Below is a small trained network, with its code and all its weights. Each question gives an input and a class and asks what happens when units are switched off, that is, made to give their printed mean instead of their output.

import numpy as np


def w(rows, s, z=0):
    codes = np.array(rows[::2]) - 128.0
    scale = np.full(codes.shape[1], s)
    scale[-1] = z or s
    return codes * scale


def f(y):
    return y / 2 * (1 + np.tanh(0.7978845608 * (y + 0.044715 * y**3)))


def log_softmax(a):
    a = a - a.max(-1, keepdims=True)
    return a - np.log(np.exp(a).sum(-1, keepdims=True))


def net(x, mask):
    res = np.array(x, float).reshape(1, 7) / 4 @ E
    y = f(res @ A[0][:, :-1].T + A[0][:, -1])
    res = res + np.where(mask, y, B[0][:, -1]) @ B[0][:, :-1]
    return log_softmax(res[-1] @ U[:, :-1].T + U[:, -1])


A, B = {}, {}
E = w([
[167,113,147,88],'x0',
[108,158,88,166],'x1',
[80,187,107,170],'x2',
[187,47,93,155],'x3',
[255,190,103,45],'x4',
[142,170,105,124],'x5',
[77,93,221,66],'x6',
],0.0061)
A[0] = w([
[62,97,177,147,225],'n1',
[149,143,56,217,144],'n2',
[196,96,130,80,166],'n3',
[142,113,58,189,221],'n4',
[131,255,97,126,253],'n5',
[78,115,167,140,196],'n6',
[220,143,112,2,151],'n7',
],0.0095,0.0069)
B[0] = w([
[250,150,159,115,226],'n1',
[130,114,100,176,186],'n2',
[189,159,193,74,194],'n3',
[187,130,109,158,214],'n4',
[191,237,124,116,254],'n5',
[216,145,154,107,193],'n6',
[159,147,188,76,236],'n7',
],0.013,0.0079)
U = w([
[132,56,90,188,96],'0',
[49,103,106,84,17],'1',
[20,107,128,110,42],'2',
[172,157,245,32,176],'3',
[144,160,61,161,255],'4',
[2,92,125,104,55],'5',
],0.0083,0.0026)

Each question gives the input, the list of numbers given to net, and the class t.
The units are the neurons (one row each of A and B). Each row of codes is followed by its name. A weight is (code - 128) times the scale printed after its matrix; where a second scale follows, it is the last column's (A, B and U).
mask holds one flag per neuron, in row order. A switched-off neuron (its flag False) gives its mean, the last column of its row in B, instead of its output. The means were averaged over made-up inputs and are rounded, as every weight is.
A unit's drop is (log p(t) with every unit on - log p(t) with that unit switched off) / (log p(t) with every unit on - log p(t) with every unit switched off).
The circuit of an input: a set's keep is (log p(t) with only the set's units on - log p(t) with every unit switched off) / (log p(t) with every unit on - log p(t) with every unit switched off). Starting from all 7 units, units are removed one at a time, each time the one whose removal leaves the highest keep (on an exact tie, the one counted first), for as long as the keep stays at least 0.8.
circuit, biggest first: the units of the circuit, biggest drop first
top k neurons: the k neurons with the biggest drops, biggest first
drop when u is switched off: that unit's drop, to one decimal
input [-7,2,-3,-7,-5,4,-4], class 4: top 3 neurons	n7; n3; n2
input [3,-4,5,-2,-4,-6,-4], class 4: circuit, biggest first	n7
input [-6,6,6,3,-6,-4,2], class 0: top 3 neurons	n5; n7; n3
input [-2,4,-6,7,-7,-5,-6], class 0: circuit, biggest first	n5; n2
input [-2,-6,4,1,4,-2,-7], class 4: top 4 neurons	n1; n2; n6; n4
input [-7,6,0,0,2,-2,4], class 4: top 2 neurons	n7; n3
input [-4,-1,3,5,-8,2,-8], class 0: top 4 neurons	n5; n2; n3; n7
input [-6,0,-7,3,-2,-2,-4], class 0: top 2 neurons	n5; n7
input [2,7,8,-3,-2,7,1], class 4: circuit, biggest first	n7; n3
input [-7,1,3,8,-6,0,2], class 0: circuit, biggest first	n5; n7
input [5,0,4,8,-8,7,4], class 0: drop when n1 is switched off	-0.3
input [-8,-8,3,-4,-4,1,-4], class 4: drop when n7 is switched off	0.7
input [3,-2,-4,-3,-6,4,-7], class 4: drop when n7 is switched off	0.2
